Here is a tiny trained network, its code and every weight. The questions are about switching its units off for an input and a class, where a switched-off unit gives its printed mean instead of its output.

import numpy as np


def w(rows, s, z=0):
    codes = np.array(rows[::2]) - 128.0
    scale = np.full(codes.shape[1], s)
    scale[-1] = z or s
    return codes * scale


def f(y):
    return y / 2 * (1 + np.tanh(0.7978845608 * (y + 0.044715 * y**3)))


def log_softmax(a):
    a = a - a.max(-1, keepdims=True)
    return a - np.log(np.exp(a).sum(-1, keepdims=True))


def net(x, mask):
    res = np.array(x, float).reshape(1, 6) / 4 @ E
    y = f(res @ A[0][:, :-1].T + A[0][:, -1])
    res = res + np.where(mask, y, B[0][:, -1]) @ B[0][:, :-1]
    return log_softmax(res[-1] @ U[:, :-1].T + U[:, -1])


A, B = {}, {}
E = w([
[163,98,13,65,196,187],'x0',
[69,54,141,195,120,229],'x1',
[37,205,110,109,57,166],'x2',
[253,186,135,65,3,134],'x3',
[124,67,225,27,108,145],'x4',
[78,46,84,101,80,77],'x5',
],0.0071)
A[0] = w([
[147,168,5,112,149,144,209],'neuron 1',
[190,234,176,112,100,94,167],'neuron 2',
[229,156,180,80,127,58,251],'neuron 3',
[103,213,139,198,210,129,167],'neuron 4',
[73,70,140,165,198,109,149],'neuron 5',
[123,202,114,187,203,164,199],'neuron 6',
[193,146,37,141,170,156,185],'neuron 7',
[124,110,2,114,141,145,218],'neuron 8',
[102,140,148,238,84,122,194],'neuron 9',
[159,129,77,157,136,188,211],'neuron 10',
[88,102,165,71,92,233,172],'neuron 11',
[130,14,152,102,159,85,179],'neuron 12',
[110,117,22,103,143,158,241],'neuron 13',
[100,49,158,75,132,175,209],'neuron 14',
[74,69,178,137,104,142,181],'neuron 15',
[38,78,79,85,120,90,226],'neuron 16',
[60,94,148,154,110,140,213],'neuron 17',
[118,139,161,158,77,207,198],'neuron 18',
[231,183,167,84,127,73,244],'neuron 19',
[195,90,61,124,183,125,253],'neuron 20',
[158,200,188,158,27,91,232],'neuron 21',
[58,146,51,72,56,76,156],'neuron 22',
[45,75,171,206,227,136,129],'neuron 23',
[116,74,169,72,119,200,178],'neuron 24',
[82,120,172,145,45,105,173],'neuron 25',
],0.008,0.0035)
B[0] = w([
[162,156,50,142,109,97,217],'neuron 1',
[83,110,78,45,24,173,214],'neuron 2',
[107,80,132,10,42,107,230],'neuron 3',
[21,84,86,88,173,153,205],'neuron 4',
[122,107,171,193,172,54,216],'neuron 5',
[80,71,72,125,190,172,204],'neuron 6',
[175,83,42,139,140,129,201],'neuron 7',
[155,164,74,163,143,52,221],'neuron 8',
[64,89,148,189,91,189,202],'neuron 9',
[161,113,83,158,160,173,180],'neuron 10',
[166,216,149,92,190,202,196],'neuron 11',
[229,82,187,125,115,1,197],'neuron 12',
[151,202,62,184,165,58,219],'neuron 13',
[195,170,171,109,187,114,196],'neuron 14',
[176,149,203,159,135,159,188],'neuron 15',
[128,193,153,147,122,44,222],'neuron 16',
[134,156,183,182,148,136,198],'neuron 17',
[141,137,124,135,134,227,187],'neuron 18',
[98,80,99,37,53,115,230],'neuron 19',
[189,47,62,130,182,61,214],'neuron 20',
[96,118,132,130,28,242,240],'neuron 21',
[65,228,140,146,84,47,205],'neuron 22',
[88,102,187,204,209,94,254],'neuron 23',
[185,171,159,81,180,147,182],'neuron 24',
[145,167,154,162,97,169,193],'neuron 25',
],0.0072,0.0082)
U = w([
[104,114,108,39,30,156,224],'0',
[190,103,1,167,162,106,31],'1',
[193,194,160,73,193,198,197],'2',
[153,121,228,188,152,84,6],'3',
[122,109,150,215,71,212,54],'4',
[91,228,114,143,103,70,230],'5',
[37,77,145,165,198,139,214],'6',
[186,28,140,75,129,83,2],'7',
],0.0085,0.00084)

Each question gives the input, the list of numbers given to net, and the class t.
The units are the neurons (one row each of A and B). Each row of codes is followed by its name. A weight is (code - 128) times the scale printed after its matrix; where a second scale follows, it is the last column's (A, B and U).
mask holds one flag per neuron, in row order. A switched-off neuron (its flag False) gives its mean, the last column of its row in B, instead of its output. The means were averaged over made-up inputs and are rounded, as every weight is.
A unit's drop is (log p(t) with every unit on - log p(t) with that unit switched off) / (log p(t) with every unit on - log p(t) with every unit switched off).
The circuit of an input: a set's keep is (log p(t) with only the set's units on - log p(t) with every unit switched off) / (log p(t) with every unit on - log p(t) with every unit switched off). Starting from the 12 units with the biggest drops (on a tie, the unit counted first), units are removed one at a time, each time the one whose removal leaves the highest keep (on an exact tie, the one counted first), for as long as the keep stays at least 0.8.
units of the circuit, in order: the units of the circuit, biggest drop first
k most important neurons: the k neurons with the biggest drops, biggest first
drop of u: that unit's drop, to one decimal
input [-4,5,-5,8,8,4], class 0: units of the circuit, in order : neuron 3; neuron 21
input [8,5,6,-5,1,8], class 5: units of the circuit, in order : neuron 16; neuron 22
input [-5,0,8,-2,-7,-8], class 4: units of the circuit, in order : neuron 21; neuron 9
input [-7,-6,2,-3,-6,-2], class 0: most important neuron : neuron 2
input [-5,6,5,-1,-5,5], class 4: units of the circuit, in order : neuron 9; neuron 25
input [-2,5,6,-2,4,-3], class 2: units of the circuit, in order : neuron 11; neuron 24
input [-3,-1,2,2,-8,0], class 4: units of the circuit, in order : neuron 9; neuron 21
input [8,-1,1,5,8,-8], class 0: 3 most important neurons : neuron 19; neuron 3; neuron 2
input [0,-4,-7,-8,-4,4], class 3: 2 most important neurons : neuron 23; neuron 12
input [-1,6,-2,7,2,-1], class 0: units of the circuit, in order : neuron 23; neuron 5
input [3,5,-3,4,6,7], class 2: 2 most important neurons : neuron 11; neuron 24
input [6,-8,5,2,1,5], class 5: 2 most important neurons : neuron 22; neuron 13
input [-4,-8,-2,-7,2,-5], class 6: drop of neuron 23 : 0.1
input [-4,-6,5,-7,1,-1], class 6: most important neuron : neuron 4
input [7,-3,-1,-5,6,-5], class 1: drop of neuron 20 : 0.2
input [4,1,0,5,1,-5], class 0: drop of neuron 13 : 0.0
